Each row has a name. After each piece below comes the name of the row it's from, unless a question asks for something else. Each question is about the rows just above it. Places in a row count from 1.

radi: 16 112 -4 48 85 58 -34 -7 40 31
zeg: 16 112 -4 16 85 84 72 45 36 -30
Pesu: -24 11 -24 39 47 -20 47 -24 85 15
Gikaz: -25 89 -9 52 37 77 15 55 -9 24
Count of 15 in Gikaz:
1
Count of -24 in Pesu:
3
Which value is in both radi and Pesu?
85
How many times does Gikaz hold 37?
1
How many times does Pesu hold 14?
0
Shared by Pesu and Gikaz:
15
tags:
-9 -> q_264
55 -> q_65
85 -> q_795
36 -> q_552
40 -> q_151
Join Gikaz by its entry at place 9:
q_264

todap: -17 -32 56 -17 43 22 -17 -16 42 17 15 89 45 -9 17
kikur: -55 16 -67 22 -75 -56 -11 106 -79 -6 -27 -65 -85 -65 53
poma: -45 21 -67 22 -75 -41 -3 106 -79 -11 -27 -79 -85 -56 53
Count of -17 in todap:
3
Put -85 -79 -79 -75 -67 -56 -45 -41 -27 -11 -3 21 22 53 106 back in order: which row is it?
poma
Table of tags by key:
-2 -> q_723
-3 -> q_854
-12 -> q_629
-11 -> q_735
-79 -> q_616
The tag of poma, keyed by place 7:
q_854
Shared by kikur and todap:
22
-17 -32 56 -17 43 22 -17 -16 42 17 15 89 45 -9 17
todap
Where do -55 16 -67 22 -75 -56 -11 106 -79 -6 -27 -65 -85 -65 53 appear?
kikur
Which row holds -45 21 -67 22 -75 -41 -3 106 -79 -11 -27 -79 -85 -56 53?
poma

Rur: 33 -26 -40 -55 -6 -3 -34 14 -21 -39 19 -35 17 18 28 10 12 -6 -9 -1 7 43 37 -17 -26 9 -4 -8 -38 -12 -2 -20 4 10 0 -20 33
Fonen: -61 94 90 5 35 8 4 -20 -4 6 -79 2 -18 20 -18 -49 64 44 28 60 -88 -53 -28 -45 -36 -14 -72 32 -26 -4 37 -45 -6 114 -38 59 61
lomi: 1 -16 3 13 28 0 -9 -4 -15 -12 7 -16 -17 -14 -1 -8 18 13 -22 0 -4 9 19 -24 15 25 -1 -15 30 -3 16 14 30 8 -11 5 20
pusal: -11 31 -13 -16 -22 -17 -9 15 -9 -45 -6 -9 17 -6 68 7 1 -4 8 1 -10 14 12 2 25 18 -3 37 -19 27 -5 -3 33 9 14 -38 -14
dibuv: -11 20 0 12 -18 -33 1 4 26 -44 -6 -13 19 -11 73 15 26 -11 20 0 -8 26 26 -3 21 27 -6 43 -34 20 -5 -3 26 9 20 26 20
Which row holds -5 -3 33?
pusal
tags:
-9 -> q_573
-14 -> q_746
20 -> q_549
-13 -> q_222
The tag of pusal, keyed by place 37:
q_746
Times 19 occurs in dibuv:
1
-5 -3 33 9 14 -38
pusal
31 -6 -10 -17 -9 25 -5 1 -19 14 2 -16 -22 17 -3 -9 14 -45 12 68 -13 -3 -4 37 27 7 -14 15 -38 8 -11 9 -6 33 1 18 -9 is which row reordered?
pusal
Count of 33 in Rur:
2

piz: -30 -23 -48 -14 21 8
riv: -5 17 -30 -40 -9 -59
gezat: -46 6 4 -41 -13 -100
Nadi: -30 -23 -48 -14 21 -27
Which row holds these entries in another order? 17 -30 -40 -9 -59 -5
riv
Table of tags by key:
-48 -> q_713
-30 -> q_824
-29 -> q_606
4 -> q_101
-31 -> q_339
-40 -> q_250
Look up the entry of riv at place 3 in the table:
q_824

tuz: -45 -21 -50 -16 -12 -38 26 15 -33 -50 -44 -46 27 12 42 46 41 -31 13 46 -53 57 -29 -2 -27 -10 30 22 50 -27 -72 -25 21 67 53 -70
Logaf: 51 -14 8 -26 -32 -13 -14 -68 -10 -5 48 -33 -19 11 -12 28 26 -39 -35 -5 -47 7 30 90 41 51 8 -60 69 8 25 72 1 31 86 -31
nune: -40 8 18 -51 -73 13 -35 49 -38 -37 2 -13 21 -26 52 -5 -61 24 32 -29 13 41 -21 -21 -31 -26 -11 13 -26 -35 9 -76 25 27 -27 -37
laz: 48 -1 -7 59 82 -9 39 -52 47 44 -5 17 -29 24 -46 -7 64 -19 -33 14 -1 -39 5 15 22 25 5 22 -4 42 -2 101 -33 -38 -1 45
Bifi: -45 4 -41 50 41 -31 46 46 -23 -19 -89 1 17 17 -11 0 42 9 18 38 3 -9 -47 -51 -40 -35 18 63 -30 -21 -80 -19 24 36 -56 -18
Vivak: -38 -21 -22 -30 66 26 -48 62 -29 38 8 9 18 -25 26 15 -30 19 37 32 6 26 59 -92 18 -42 -12 -44 -44 29 -21 -38 -46 -51 34 59
dov: 1 -28 30 29 93 10 -32 35 48 47 10 47 53 29 29 37 46 -22 -2 47 -42 27 61 -38 38 -12 7 47 -17 40 -31 77 -51 -39 83 53
tagi: 1 -17 -25 -40 -55 -32 5 -50 -36 -53 5 -47 18 6 45 42 5 -35 -24 9 -54 52 -11 60 10 23 19 -30 66 46 -17 -25 21 68 75 -75
naz: 57 -9 16 20 34 19 -31 -59 44 42 60 10 -29 6 -35 -2 13 -21 -31 -9 -4 -31 55 51 47 38 -6 -64 45 40 50 88 -40 -44 61 40
Where do -45 -21 -50 -16 -12 -38 26 15 -33 -50 -44 -46 27 12 42 46 41 -31 13 46 -53 57 -29 -2 -27 -10 30 22 50 -27 -72 -25 21 67 53 -70 appear?
tuz
tags:
52 -> q_82
-7 -> q_73
-39 -> q_29
44 -> q_801
Join laz by its entry at place 22:
q_29
How many times does dov hold 47?
4
Times 29 occurs in dov:
3

peb: -5 -3 6 -27 13 2 -9 8 -27 13 -1 11
veva: -13 4 0 -9 7 -13 12 -16 -18 -4 27 -10
zovil: -9 -5 -12 -14 15 8 1 -1 8 -27 11 13
neti: -9 -8 -1 3 6 -1 -26 2 68 2 3 14
Gese: 12 6 4 -30 7 -3 10 -1 -36 -6 19 -13
bubi: -13 3 1 -52 7 -12 11 -15 -18 -3 26 14
dova: 9 -7 18 -28 9 -6 -21 18 100 -20 -11 2
sakuf: -11 -2 6 -20 12 3 -16 1 -43 20 -5 -5
The one value in zovil and veva:
-9
Table of tags by key:
-1 -> q_750
12 -> q_215
-5 -> q_898
The tag of Gese, keyed by place 1:
q_215
2 3 14
neti
The row with -15 -18 -3 26 is
bubi
Which row holds -13 4 0 -9 7 -13 12 -16 -18 -4 27 -10?
veva
-1 8 -27 11 13
zovil

vevis: 37 -19 80 -34 83 -82 -51 3 -75
Sazu: -66 15 32 -26 -66 31 32 23 36
mesi: 56 -101 -37 -27 -14 -66 -1 -71 -100
sozo: -17 21 -2 -16 -15 13 -8 37 48
Zifo: 50 -89 -26 -10 -6 -54 3 -71 -87
nem: -33 31 -63 -9 -75 48 34 8 52
donu: 37 -65 -5 57 34 -3 11 -51 -65
zetug: -48 61 -37 -39 -80 35 19 27 92
gef: 9 -29 -63 -5 -67 18 9 21 -39
Count of 31 in Sazu:
1
How many times does Sazu hold -65?
0

diso: 26 101 -22 56
tubok: 26 -21 101 55
sazot: 56 -21 26 101
fosol: -22 25 101 -25
Put 101 56 -22 26 back in order: which row is it?
diso
Count of -21 in sazot:
1
Which row holds these entries in another order? -21 26 55 101
tubok
Put 101 26 -21 56 back in order: which row is it?
sazot

